Here is a tiny trained network, its code and every weight. The questions are about switching its units off for an input and a target symbol, where a switched-off unit gives its printed mean instead of its output.

import numpy as np


def w(rows, s, z=0):
    codes = np.array(rows[::2]) - 128.0
    scale = np.full(codes.shape[1], s)
    scale[-1] = z or s
    return codes * scale


def norm(h):
    return h / np.sqrt((h * h).mean(-1, keepdims=True) + 1e-5)


def f(y):
    return y / 2 * (1 + np.tanh(0.7978845608 * (y + 0.044715 * y**3)))


def softmax(a):
    e = np.exp(a - a.max(-1, keepdims=True))
    return e / e.sum(-1, keepdims=True)


def log_softmax(a):
    a = a - a.max(-1, keepdims=True)
    return a - np.log(np.exp(a).sum(-1, keepdims=True))


def net(x, mask):
    ids = ['ΓΘΣΦΩαβδεζηλμτ'.index(c) for c in x.split()]
    T = len(ids)
    res = E[ids] + P[:T]
    u = 0
    for l in range(3):
        r = norm(res)
        for j in range(2):
            rows = slice(2 * j, 2 * j + 2)
            q, k, v = (r @ M[l][rows].T for M in (Q, K, V))
            z = softmax(np.where(np.tri(T) > 0, q @ k.T / 2**0.5, -1e9)) @ v
            o = O[l][rows]
            res = res + np.where(mask[u + j], z, o[:, -1]) @ o[:, :-1]
        u += 2
        y = f(norm(res) @ A[l][:, :-1].T + A[l][:, -1])
        res = res + np.where(mask[u : u + 8], y, B[l][:, -1]) @ B[l][:, :-1]
        u += 8
    return log_softmax(norm(res)[-1] @ U[:, :-1].T + U[:, -1])


Q, K, V, O, A, B = {}, {}, {}, {}, {}, {}
E = w([
[193,118,105,63,152,85,118],'Γ',
[155,58,122,71,136,73,155],'Θ',
[172,68,103,66,158,70,129],'Σ',
[186,74,114,73,143,91,151],'Φ',
[148,114,82,71,148,78,90],'Ω',
[166,53,99,119,174,118,155],'α',
[186,96,77,111,212,115,112],'β',
[56,40,103,107,143,61,91],'δ',
[79,1,100,144,165,105,167],'ε',
[168,38,94,163,191,167,189],'ζ',
[105,73,86,125,186,116,78],'η',
[230,134,112,153,202,209,139],'λ',
[66,140,116,94,140,116,18],'μ',
[124,163,80,135,169,178,52],'τ',
],0.0049)
P = w([
[202,116,77,233,66,49,82],'0',
[249,76,176,253,51,33,51],'1',
[114,150,35,127,203,94,146],'2',
[190,67,73,50,53,146,113],'3',
[219,39,195,185,86,121,28],'4',
[82,147,126,92,242,138,141],'5',
[140,51,94,46,105,207,87],'6',
[154,21,198,169,115,195,24],'7',
[73,195,204,138,218,117,182],'8',
[127,68,85,33,80,211,91],'9',
],0.0066)
Q[0] = w([
[159,121,242,237,168,86,82],'L0H1',
[205,1,160,152,140,157,33],'L0H1',
[139,133,127,90,139,96,182],'L0H2',
[122,175,129,124,120,159,108],'L0H2',
],0.011)
K[0] = w([
[120,76,83,135,100,245,36],'L0H1',
[35,150,170,116,181,250,121],'L0H1',
[89,181,101,132,149,89,183],'L0H2',
[149,121,136,77,118,118,137],'L0H2',
],0.011)
V[0] = w([
[222,253,121,134,148,244,91],'L0H1',
[187,52,130,171,182,200,236],'L0H1',
[138,137,148,193,67,73,167],'L0H2',
[119,187,47,125,173,88,168],'L0H2',
],0.0069)
O[0] = w([
[142,186,86,207,2,250,41,77],'L0H1',
[174,249,110,251,58,17,207,253],'L0H1',
[114,172,122,79,67,171,123,147],'L0H2',
[48,150,132,186,155,191,88,134],'L0H2',
],0.0072,0.0031)
A[0] = w([
[108,118,97,113,78,218,95,3],'L0N1',
[75,222,113,153,178,94,118,175],'L0N2',
[65,105,140,72,160,218,81,63],'L0N3',
[141,57,138,74,136,182,124,143],'L0N4',
[1,163,101,147,164,162,126,137],'L0N5',
[185,92,138,100,201,81,137,108],'L0N6',
[129,129,132,107,89,70,116,99],'L0N7',
[209,124,130,148,85,114,165,108],'L0N8',
],0.0095,0.0053)
B[0] = w([
[219,1,73,169,251,87,110,140],'L0N1',
[55,167,80,142,203,170,149,204],'L0N2',
[32,138,118,45,179,248,157,144],'L0N3',
[92,164,155,183,127,62,27,171],'L0N4',
[109,39,112,67,186,5,205,171],'L0N5',
[111,77,134,41,74,141,135,254],'L0N6',
[168,130,60,111,130,188,144,148],'L0N7',
[74,132,57,78,87,117,96,206],'L0N8',
],0.0071,0.0068)
Q[1] = w([
[41,177,36,1,179,73,138],'L1H1',
[215,97,146,73,65,202,175],'L1H1',
[159,138,192,143,160,175,63],'L1H2',
[82,85,77,159,53,63,190],'L1H2',
],0.0062)
K[1] = w([
[2,140,150,82,228,140,190],'L1H1',
[105,111,72,172,84,185,163],'L1H1',
[93,129,112,155,139,152,109],'L1H2',
[167,126,180,96,119,110,163],'L1H2',
],0.0092)
V[1] = w([
[125,168,2,49,220,111,67],'L1H1',
[221,72,130,159,119,202,114],'L1H1',
[250,105,138,101,101,203,205],'L1H2',
[206,43,133,180,112,73,83],'L1H2',
],0.0039)
O[1] = w([
[108,39,98,254,118,96,100,254],'L1H1',
[92,179,159,82,125,69,200,53],'L1H1',
[33,133,164,127,160,93,63,118],'L1H2',
[125,42,169,166,208,125,96,165],'L1H2',
],0.0046,0.0042)
A[1] = w([
[168,163,49,183,136,221,102,255],'L1N1',
[84,193,223,191,178,120,208,141],'L1N2',
[61,161,69,226,95,231,113,92],'L1N3',
[95,57,175,172,114,117,180,129],'L1N4',
[102,117,162,46,202,140,242,174],'L1N5',
[167,121,112,109,82,104,207,58],'L1N6',
[164,143,254,115,104,156,64,66],'L1N7',
[136,127,80,192,84,162,162,104],'L1N8',
],0.0079,0.0047)
B[1] = w([
[112,79,171,75,134,49,133,240],'L1N1',
[114,5,180,43,159,118,3,155],'L1N2',
[122,96,185,2,154,111,78,178],'L1N3',
[146,188,118,16,77,113,140,161],'L1N4',
[91,205,135,192,194,104,70,253],'L1N5',
[87,165,57,158,119,164,107,141],'L1N6',
[90,130,146,206,59,101,219,126],'L1N7',
[105,212,124,123,113,71,86,163],'L1N8',
],0.0082,0.0058)
Q[2] = w([
[202,128,127,118,179,86,254],'L2H1',
[102,149,97,147,192,83,51],'L2H1',
[100,77,52,75,191,69,177],'L2H2',
[92,96,104,170,203,81,146],'L2H2',
],0.0082)
K[2] = w([
[108,98,158,141,110,47,174],'L2H1',
[2,191,202,153,251,89,178],'L2H1',
[83,156,233,87,170,153,229],'L2H2',
[108,49,250,157,137,74,203],'L2H2',
],0.0071)
V[2] = w([
[217,162,193,146,89,188,225],'L2H1',
[207,110,58,103,140,163,110],'L2H1',
[113,159,51,113,142,111,82],'L2H2',
[253,196,130,101,185,201,179],'L2H2',
],0.0058)
O[2] = w([
[36,80,144,12,147,72,102,11],'L2H1',
[195,82,64,91,114,184,61,117],'L2H1',
[187,104,96,179,143,226,206,166],'L2H2',
[163,73,130,20,24,1,109,52],'L2H2',
],0.005,0.012)
A[2] = w([
[127,209,215,227,184,83,164,139],'L2N1',
[144,49,68,164,213,95,152,89],'L2N2',
[131,167,222,102,2,227,61,159],'L2N3',
[65,220,181,169,92,55,154,1],'L2N4',
[155,52,145,230,121,231,52,79],'L2N5',
[130,40,88,114,163,196,160,67],'L2N6',
[138,249,159,166,48,159,121,104],'L2N7',
[200,82,86,141,9,162,58,26],'L2N8',
],0.0071,0.0063)
B[2] = w([
[32,95,111,138,189,182,120,239],'L2N1',
[155,190,181,114,99,146,145,255],'L2N2',
[107,209,129,116,89,218,180,201],'L2N3',
[49,103,130,8,146,71,129,122],'L2N4',
[94,131,131,129,79,55,156,233],'L2N5',
[162,114,131,104,107,129,167,171],'L2N6',
[190,139,129,42,45,144,83,179],'L2N7',
[68,148,154,91,227,123,104,221],'L2N8',
],0.011,0.0051)
U = w([
[99,208,113,182,204,160,167,126],'Γ',
[138,153,228,102,211,143,126,153],'Θ',
[112,136,140,80,180,38,22,92],'Σ',
[99,12,113,88,101,215,50,159],'Φ',
[38,186,178,92,84,29,212,31],'Ω',
[149,24,11,86,116,162,140,137],'α',
[54,198,34,104,104,1,108,2],'β',
[223,5,158,130,104,136,73,214],'δ',
[219,177,183,134,128,118,246,129],'ε',
[218,123,31,243,86,169,90,113],'ζ',
[95,63,165,21,118,77,183,122],'η',
[161,199,150,83,80,178,35,181],'λ',
[76,101,157,190,26,203,209,87],'μ',
[132,136,174,227,79,27,93,110],'τ',
],0.0094,0.0057)

Each question gives the input, a string of symbols that net reads in full, and the target symbol t.
The units are the heads (2 rows each of Q, K, V and O) and the neurons (one row each of A and B). Each row of codes is followed by its name. A weight is (code - 128) times the scale printed after its matrix; where a second scale follows, it is the last column's (O, A, B and U).
mask holds one flag per unit, layer by layer, with each layer's heads first. A switched-off unit (its flag False) gives its mean, the last column of its rows in O or B, instead of its output. The means were averaged over made-up inputs and are rounded, as every weight is.
A unit's drop is (log p(t) with every unit on - log p(t) with that unit switched off) / (log p(t) with every unit on - log p(t) with every unit switched off).
The circuit of an input: a set's keep is (log p(t) with only the set's units on - log p(t) with every unit switched off) / (log p(t) with every unit on - log p(t) with every unit switched off). Starting from the 12 units with the biggest drops (on a tie, the unit counted first), units are removed one at a time, each time the one whose removal leaves the highest keep (on an exact tie, the one counted first), for as long as the keep stays at least 0.8.
circuit, biggest first: the units of the circuit, biggest drop first
top k neurons: the k neurons with the biggest drops, biggest first
k most important neurons of layer l: the k neurons of layer l with the biggest drops, biggest first
drop when u is switched off: that unit's drop, to one decimal
input τ λ Ω Θ Φ, target Ω: top 3 neurons : (L2N5, L1N5, L2N8)
input Φ Γ λ η, target λ: circuit, biggest first : (L0H1, L1N3)
input Θ τ β λ ε τ α Γ μ Γ, target Φ: circuit, biggest first : (L0H1)
input τ Γ Φ ζ δ Γ Θ, target τ: top 2 neurons : (L0N4, L2N5)
input Θ Φ ε λ Γ Θ λ β μ ζ, target Φ: top 2 neurons : (L0N3, L0N4)
input δ β μ Σ Σ Φ δ Θ, target δ: top 2 neurons : (L0N2, L0N6)
input β λ Φ Γ ε Γ Σ Ω, target Ω: 4 most important neurons of layer 0 : (L0N4, L0N6, L0N5, L0N1)
input β λ Ω Σ Γ δ Σ, target Θ: top 2 neurons : (L1N5, L0N6)
input α λ τ α, target δ: 2 most important neurons of layer 0 : (L0N1, L0N3)
input β Θ ε λ ε Θ Φ, target ε: top 2 neurons : (L0N2, L0N6)
input ζ α Θ Ω Φ, target Ω: top 2 neurons : (L2N5, L0N4)
input α α Σ ζ, target η: 2 most important neurons of layer 2 : (L2N8, L2N5)
input λ Σ Ω λ β Φ Θ Φ η α, target Ω: top 4 neurons : (L2N5, L0N4, L0N6, L1N5)
input ζ λ Ω τ Γ Θ Ω Σ, target Ω: circuit, biggest first : (L2N5)
input Σ τ Φ α τ Ω ε, target μ: top 2 neurons : (L0N3, L1N5)
input λ δ Ω λ Φ τ δ, target δ: top 2 neurons : (L0N1, L0N3)
input μ α Ω ε, target μ: 2 most important neurons of layer 0 : (L0N3, L0N4)
input λ τ ε μ α Θ λ, target ε: 2 most important neurons of layer 0 : (L0N2, L0N6)
input μ ζ Ω Ω μ Φ Ω, target α: top 3 neurons : (L1N5, L0N6, L0N2)
input Ω Θ λ δ δ, target λ: top neuron : (L2N7)
input λ Θ ζ Ω ε Θ λ λ δ α, target Θ: top 3 neurons : (L1N5, L0N6, L0N2)
input λ Φ τ Γ, target δ: 2 most important neurons of layer 0 : (L0N1, L0N3)
input λ τ Σ Θ, target η: 3 most important neurons of layer 1 : (L1N5, L1N1, L1N8)
input ζ μ ε η Γ, target η: 2 most important neurons of layer 0 : (L0N6, L0N5)
input Θ Θ α λ η δ Θ τ Ω λ, target μ: 3 most important neurons of layer 0 : (L0N4, L0N3, L0N5)
input Φ Σ η β δ Ω α, target μ: 2 most important neurons of layer 2 : (L2N5, L2N8)
input τ α ε ζ Φ, target ζ: top neuron : (L1N6)
input α ζ τ Γ, target δ: drop when L0N6 is switched off : 0.0
